Below are the code and all the weights of a small trained network. Each question names an input and a class and asks about switching units off, where a switched-off unit gives its printed mean instead of its output.

import numpy as np


def w(rows, s, z=0):
    codes = np.array(rows[::2]) - 128.0
    scale = np.full(codes.shape[1], s)
    scale[-1] = z or s
    return codes * scale


def norm(h):
    return h / np.sqrt((h * h).mean(-1, keepdims=True) + 1e-5)


def f(y):
    return y / 2 * (1 + np.tanh(0.7978845608 * (y + 0.044715 * y**3)))


def log_softmax(a):
    a = a - a.max(-1, keepdims=True)
    return a - np.log(np.exp(a).sum(-1, keepdims=True))


def net(x, mask):
    res = np.array(x, float).reshape(1, 3) / 4 @ E
    u = 0
    for l in range(2):
        y = f(norm(res) @ A[l][:, :-1].T + A[l][:, -1])
        res = res + np.where(mask[u : u + 9], y, B[l][:, -1]) @ B[l][:, :-1]
        u += 9
    return log_softmax(norm(res)[-1] @ U[:, :-1].T + U[:, -1])


A, B = {}, {}
E = w([
[113,217,36,152],'x0',
[103,106,194,4],'x1',
[227,169,173,155],'x2',
],0.012)
A[0] = w([
[181,132,149,106,147],'L0N1',
[67,111,137,1,234],'L0N2',
[66,54,137,128,79],'L0N3',
[69,121,123,98,161],'L0N4',
[101,82,138,64,206],'L0N5',
[189,104,171,88,73],'L0N6',
[103,110,144,116,111],'L0N7',
[209,227,139,66,3],'L0N8',
[102,99,112,179,48],'L0N9',
],0.028,0.0062)
B[0] = w([
[133,89,138,209,161],'L0N1',
[40,241,217,2,251],'L0N2',
[179,167,126,40,181],'L0N3',
[47,139,141,202,177],'L0N4',
[74,214,223,89,204],'L0N5',
[204,106,219,164,178],'L0N6',
[116,159,170,125,147],'L0N7',
[22,149,8,132,173],'L0N8',
[133,103,30,81,154],'L0N9',
],0.032,0.021)
A[1] = w([
[7,61,83,155,250],'L1N1',
[4,25,59,68,220],'L1N2',
[188,9,227,184,204],'L1N3',
[75,162,129,122,162],'L1N4',
[60,46,87,129,96],'L1N5',
[255,138,152,184,220],'L1N6',
[43,132,50,105,11],'L1N7',
[153,215,93,6,182],'L1N8',
[87,108,97,128,9],'L1N9',
],0.019,0.0023)
B[1] = w([
[134,175,176,180,202],'L1N1',
[170,159,150,202,215],'L1N2',
[32,4,124,156,164],'L1N3',
[217,147,187,137,196],'L1N4',
[76,148,103,154,165],'L1N5',
[157,63,88,108,154],'L1N6',
[167,138,100,135,212],'L1N7',
[113,88,162,61,253],'L1N8',
[129,136,113,144,146],'L1N9',
],0.039,0.015)
U = w([
[90,3,157,172,28],'0',
[154,148,85,207,184],'1',
[179,84,77,90,19],'2',
[77,152,213,81,253],'3',
],0.021,0.0035)

Each question gives the input, the list of numbers given to net, and the class t.
The units are the neurons (one row each of A and B). Each row of codes is followed by its name. A weight is (code - 128) times the scale printed after its matrix; where a second scale follows, it is the last column's (A, B and U).
mask holds one flag per neuron, layer by layer. A switched-off neuron (its flag False) gives its mean, the last column of its row in B, instead of its output. The means were averaged over made-up inputs and are rounded, as every weight is.
A unit's drop is (log p(t) with every unit on - log p(t) with that unit switched off) / (log p(t) with every unit on - log p(t) with every unit switched off).
The circuit of an input: a set's keep is (log p(t) with only the set's units on - log p(t) with every unit switched off) / (log p(t) with every unit on - log p(t) with every unit switched off). Starting from the 12 units with the biggest drops (on a tie, the unit counted first), units are removed one at a time, each time the one whose removal leaves the highest keep (on an exact tie, the one counted first), for as long as the keep stays at least 0.8.
circuit, biggest first: the units of the circuit, biggest drop first
k most important neurons: the k neurons with the biggest drops, biggest first
top k neurons in layer l: the k neurons of layer l with the biggest drops, biggest first
drop when u is switched off: that unit's drop, to one decimal
input [-1,-6,-5], class 1: 3 most important neurons => (L0N2 L0N5 L0N6)
input [6,-3,-2], class 1: top 4 neurons in layer 0 => (L0N2 L0N5 L0N3 L0N6)
input [8,-7,5], class 1: circuit, biggest first => (L0N2)
input [-5,-6,-5], class 2: circuit, biggest first => (L0N2 L0N9 L0N5)
input [-3,-7,5], class 0: circuit, biggest first => (L0N2 L0N8 L1N3)
input [5,-7,0], class 2: 2 most important neurons => (L0N4 L0N8)
input [-2,-8,-1], class 1: 3 most important neurons => (L0N2 L0N3 L0N5)
input [-5,-4,0], class 0: 3 most important neurons => (L0N8 L0N2 L0N5)
input [3,0,-2], class 1: 4 most important neurons => (L0N2 L0N3 L0N5 L0N6)
input [1,-3,-2], class 1: 3 most important neurons => (L0N2 L0N3 L0N5)
input [2,-4,1], class 2: top 3 neurons in layer 0 => (L0N4 L0N8 L0N2)
input [-1,0,5], class 0: drop when L0N6 is switched off => 0.6
input [-6,-5,8], class 0: drop when L0N2 is switched off => 0.1
input [-4,-5,5], class 0: drop when L0N2 is switched off => 0.8
